Each row has a class, written after it.
[ 30 -21  10 -20  15  35 -13 -45   0  15   0  12  60 -28 -31  -3  18  29
  43  -3 -36  -6   4 -14  27   7 -11 -16  20  75 -34 -24  -8   8] => V
[  0  -6  64  21 -64  38 -16   3 -47  32   2  -8 -33  -6   4 -16   2 -13
 -10   3 -13  16  13  -6  37   0   2  22 -15  31 -35 -28   6   1] => E
[ 21 -15  28  12 -33  58 -47  16 -28  13  19 -10   3 -20 -46 -42  -6 -22
   7   2  -4   0  -6 -32  24  17  -2  11 -22  41 -27 -32 -19   3] => V
[-24  30  26  -6  -4 -19 -14 -52  44  15  30  30   9  18 -46 -60   6  45
  36  23   4  -2 -13  68 -10  49 -38 -29  11  51  22 -23   8   3] => P
[ -9   7  57  12 -69  38 -10 -11 -56  12  42  -4 -27  31 -58  15   1  20
  14  41   8  23  10  10  12  31  -3 -21  27  24 -29  -7 -20 -13] => P
[  3  -2  40  23 -16  43 -25 -25 -25  -1  48  -9   6  30 -47 -23   2   6
  13  17  10  18   9  -6  18  -2  -2 -22  -3  22  -5  -2 -17  17] => M
[ 17  -1  22  24 -33   9 -39  10 -43 -21  18 -26 -13  -8 -24  -5 -33  -8
   9  16  -8  19   1 -36  34  16   3 -10 -16  44  -3   1 -17  12] => W
[ 25  13  -1  14 -39  48 -26 -28 -12 -14   9  29 -32  33 -26 -14  20  -8
  -4  16   3  24  21  19  39 -17 -10 -14 -19  35 -63 -23 -17  12] => Y
[ -4   0  16  -1 -18  25 -14  -5 -16 -22  24 -35  15   9 -54  18   2  18
  34  16  -9 -12   0  -8 -41  46  -4 -15  14  35 -22 -20 -29  16] => P
[  2  -9   5 -15   3  49 -32 -31 -23   4  -2  -9  33 -24 -48   1  -4  28
  29  -3  11  20  11   0  12  37 -35 -11   8  62  34 -31   1 -21] => P
[ 16   4  37 -26 -76 -12   6 -54   5 -54   9 -42  25  -8 -19  10  36  15
  -6  36 -11 -14 -22  -5   5  39 -26 -44   4  33 -28 -15  -9   8] => P
[-27  18  41 -19 -35 -19 -13  51 -52 -14  27 -46   0 -24  -8   6  18 -50
 -11   0  11 -12  -4 -33  20 -16 -10 -23 -24   8   4   5 -48 -27] => A
[-24   4  38   2 -57  -2 -28  35 -49 -52  46 -17  -9  22  -8  -6   1 -37
 -27  36  -6  24  -2 -20  17  21 -11 -21 -35  58  -9  17 -41 -21] => M
[  4  18  20  -5  69  36 -11  -6  54 -74  31  10  42 -29 -54 -26  27  -6
  79  21  36   1  30 -33  -1   6 -23 -43   9  45  14 -32 -44  28] => Y
[-29  19  68  13 -49  -6 -10  37 -23 -17  45 -36 -35 -16  -7  -9  -7 -14
  19  40  28  -9   5 -16  11  35  -5 -20   3  -5  10 -16 -23   8] => E
[ -1  -1  46   8 -27  37 -52   9 -62   5  34 -29  15  22 -17  16  -8  10
   5  10 -11  -2  10 -11  32  14  -5 -33   0  35 -21 -22 -18   7] => A
[-37   9  11  -7 -21   0  -8  25   7 -10  24 -21 -34 -37 -17 -20  23 -55
  -5  31  15  26  22 -41  35  19 -14 -38 -20  30   0 -19  -3  -6] => B
[ 24   5  32  35 -66  80 -16  33 -26  18  13   5 -45 -34 -17 -37 -35 -33
 -15  11  -1  34 -23 -45  10  14  29  14 -68  14  -1  -9 -14  10] => V
[ 11   2  -3  18 -21 -39 -24 -58  -3   0   6 -38  18  11 -51 -64 -13  48
 -16  36  -2 -33 -19   6  69   2  18  -6   8  33 -18  -9  12  28] => B
[ -4  17  35  -9  -2   2 -13 -56  15 -15  45 -34  43   0 -19  -7  17  12
  22   7  -1 -24   7   3 -12  19 -55 -38  35  -9  -7 -24  23  32] => Y
[ -8  12  49  14 -35  40 -18  23 -21  -7  39  -6 -24 -18 -23  -6 -11  -5
  20  28   0  17  -8 -35  22  27  -2 -22 -15  34  -3 -19 -19   6] => V
[ -3  -5  15  19  -2  10 -60 -27 -32  10  11 -33 -11   2 -60 -37 -16  45
  20  19  10 -17  29  14  49  34  -5   4  15  33  -1 -36   3  -1] => B
[ 29  15  40 -18 -88  15  51   6 -33 -59 -56 -27 -89 -65  -1  29  34 -67
   6  46  57  16  -3 -97  51   6   3 -10 -13 -20  -9 -29 -10   7] => B
[-47  12  46  35 -30 -37 -28  27 -67 -31  39 -36 -15  53 -51 -18   8 -45
  11  14 -18   8  12 -19  10 -11 -13  13  -9  65 -25  11 -32  25] => W
[-31 -13  17  -1 -26  -8 -22 -25  16 -29  25   5   2  26 -77 -54  29 -18
  20  39   2  25   5  -2   5  43 -35  -6  12  75   5   4  21  -1] => B
[  4  -5   4 -20 -21  10   0 -56  -2 -25  12 -21  22 -21 -68 -15   1  25
  27  38  19  -4   4 -16   7  67 -26 -16  18  15   4 -15   3 -14] => M
[ 16   6  13 -11 -45 -34  24 -45  15 -49  23 -12  -2  13  -5  13  13   3
  12  39  -2 -10 -21   3 -29  41 -18 -36  24 -12 -11  11  20  29] => A
[-39  -1  29  25  -8  57 -25  67   3   4  25 -41 -29 -49 -16 -12 -15 -21
 -21  12  17  35   8 -55  30  12  25 -16 -45  18  34 -28 -21 -16] => W
[-23  -1  17 -21 -13  59   6  -8 -58  -7  42  -8  78 -18 -14  72  -3  89
  27  25  -5 -14 -40   3 -13  34 -35 -29  11  26  22 -32 -25 -11] => V
[ -2   9  58  20 -39  59 -26  23 -37  13  39 -28  -9 -18 -17   8  -5  -6
  13  -3 -25  18  -1 -26   0   5  22 -28 -53  25  -1   3 -38   5] => A
[  8   0  40  -6 -45  29 -48   0 -62  16  23 -27   8  32 -40   7   3  -2
   0   9 -10 -12  -4 -19  33  11  -9 -30  16  18 -20   5 -16 -11] => A
[ -9   8  16 -11  12 -42 -19 -48  19  -7  22  -7  12  18 -21 -31   6  17
  36   3 -13 -20   0  30 -16  36 -31 -16  18  29  21   6   5   9] => M
[ 12  -9  56   2 -32  84   3  31 -75 -13  15  20 -35 -15 -42   5  15 -63
   7  35  55  43  53 -55  28   2   0  -6  15  -2 -14  -7 -44 -38] => M
[ -1   4  37  25 -31  50 -65  19 -28  26  34 -45 -40   7 -32 -13 -17   5
  12 -15 -20  12 -26 -37  49 -10  10  -7 -18  62  11 -10 -12   9] => Y
[  7  20  84  37 -51  40 -49  -6 -55   8  46 -42 -30  15 -41 -18 -29   7
  13 -10  -5  24 -20 -29  15   6 -22  -1 -16  18  12 -11   7  13] => P
[-19   1  46 -11  -3 -33  -5 -51  16   8  34 -19  17  13 -29   5   4  63
  31  18 -15 -12  -7  22   7  42 -24 -23  47  -4  15   0  37 -10] => A
[  1   1  43  10 -82  54 -47 -23 -41   2   7 -13 -16  14 -43 -53 -21 -36
 -13  27  -3  26  -1 -23  12  72 -23  -2 -39  65  -3 -23  13   9] => M
[ 30   2  41  19 -72  16   1  19 -60 -34  -1  21 -16  19 -13  -3 -24 -48
 -15  42  28  56  25 -39  69  -9  26  -3 -54  21 -64  -5 -35   8] => M
[-14   1  16 -27 -25   7  -6 -64  18   5  -9   2  -3 -10 -59 -49  14  28
   7  43  19 -11  17  19  24  80 -29  -8  29  33  -7 -42  19 -32] => M
[ -5   6 -10 -14  25   1 -20 -63  20 -25  18 -12  24 -13 -74 -21   3  33
  56  19  -3 -16  18   2  -7  62 -48  -5  43  33   3 -21  18  -4] => Y
[ 10  -1  49  15 -30  20 -55  38 -51 -13  11 -30 -32  -7 -21 -17 -25 -27
 -12   5  18  11   4 -58  70   3 -11  12  -9  -4  16  -5   0 -24] => V
[ 18  -7  43  23 -46  42 -50   3 -47   6   7 -23   0   6 -26  -2  -9  -6
   9   7 -11  12  21 -14  37   6  12 -20 -21  44 -14  -9 -33  17] => W
[ 18   2  34  -7   4 -10 -15 -84  -5 -49  46 -18 100  18 -46 -30  13  60
  18  50   9 -57  25  51 -21  44 -22 -54  55   4   4   6 -16  21] => A
[ 22   4  36  21 -34  -6 -30 -10 -20 -32  28  -9 -38 -24 -42 -35 -28 -15
  37  26   8  10  14 -20  13  52 -17  11  -3  12   0  -5   2   4] => V
[-15  17  43  35 -44  42 -45   5 -36  20  32   2 -76   2 -26 -72 -18   0
 -28  11 -29  13 -17  14   4  31   8  20 -30  70  14  -1   1 -28] => A
[ -7   5  31 -20 -34  -6 -12 -47   2   1   9 -10  30  -8 -47 -34  19  -3
  22  15   1 -12 -13  -4  16  36 -50   0  20  28   4 -19  23  -2] => Y
[ 11 -13  -7 -14  21  15 -38 -36   3 -21  14 -30  49 -40 -67 -24  -8  15
  32  15  24  -1  34 -26  23  41 -40 -23  21  24   3 -32  17  -2] => B
[  7  25  34   3 -20  28 -26 -10 -18  -2  -8   3   6 -40 -20 -62   4 -44
   1  -6   8  15   0 -32  55 -13 -24   3 -51  51  21 -18 -11  -3] => Y
[ 26 -19  26 -31 -26 -12   4 -60  10 -27  12  20  58 -10 -45  24  34  17
  88  23  -6   7  16  18   2  36 -32 -42  25  50   7  18 -20  14] => V
[  8 -10   7 -21 -31   7 -15 -60  -2  -3  14  -8  36   0 -52  -5  28  33
  29  33  -9 -15  11  18  10  39 -25 -39  31  47 -31 -16   0   9] => B
[-12   6  59  -2  16  27   3 -35  23 -15  41 -12  37  -9  -1 -11  22  25
  13  12 -18   3   6   2 -11   1  -3 -51  20  58  19  -4   2  17] => A
[  9 -16  37  10 -39  36 -50  14 -41  23  24 -33 -13   4 -27 -13  -5 -13
   2   1  -2   9  -3 -27  45   8  14 -14 -23  28   2  -3 -29  -6] => M
[  7 -27  34  15 -49  58 -40  19 -53  22   3 -15 -13  -6 -52  -9   8 -33
  19  10   4  16   5 -39  29  25  -4   7  -3  36 -15 -29 -18   4] => W
[ -7  -2  22 -11 -10 -15 -19 -38  14   6  31 -10  50  -7 -40 -21   9  19
  33  17  -8 -14   2  20  -4  37 -34 -37  26  37   5 -10  -3  13] => W
[ 16  11  39 -20 -33  -7  -1 -55  10 -58  25  -6  24 -10 -38 -24  17   9
  24  42  12 -18  -2  -1 -31  52 -54 -34  36  22  -2  -5  14  10] => B
[ 18   1   4 -18  31  14   0 -85   3  23 -29  37  35  -1  -6   8   5  50
  53 -20 -67   5  23  35 -16  30 -21  -4  14  94 -30 -21  28  12] => A
[ 11 -12  14 -25  23 -31 -31 -55   4 -18  10  -8  31  -5 -52 -28  17  33
  45  -4 -13 -21  33  31   8  30 -35   6  33  64 -36 -24 -13 -24] => M
[  0  -3  33  21 -47  21 -20  -7 -38  26  25 -33 -36 -17 -42 -23 -17  -3
   6  18  -3   0   5 -21  33  21  14   6   6  21 -10 -10  -3   6] => V
[ -7 -12  48  21 -55  34  -3   9 -50   7  34 -12 -20  -7 -20  -3   6 -33
  15  12  -5  21  22 -10 -10  11  -7  14   0  28 -29  -7  -7  11] => E
[ 34   8 -27 -17  -8 -26  13 -75  13 -58  17   3 -16   0   3  31  19  24
  12  15 -22   6  12  21 -15  17 -37 -37  26  10 -35  11  23   2] => A
[  6 -35  19 -47  24   2 -75 -39   6  15 -10 -22 114   2 -56 -24  13  70
  23   6 -16 -45 -14  -9  75  61 -35 -23  21  20  34 -11  -4 -57] => M
[ 18   4  64  15 -47   6 -23   4 -39 -16  19 -24 -10 -19 -17 -30  -6  -7
  -6  11   3   1  -7 -10  19   9   0   7 -14  18   3  -6 -24 -14] => P
[  2   4  35 -13  15  15   2 -32  37  -9  19 -19  24  -5   4  17  25  24
  45 -11  -6 -18   6   1 -28   8 -40 -25  34   3 -24 -42  20  37] => E
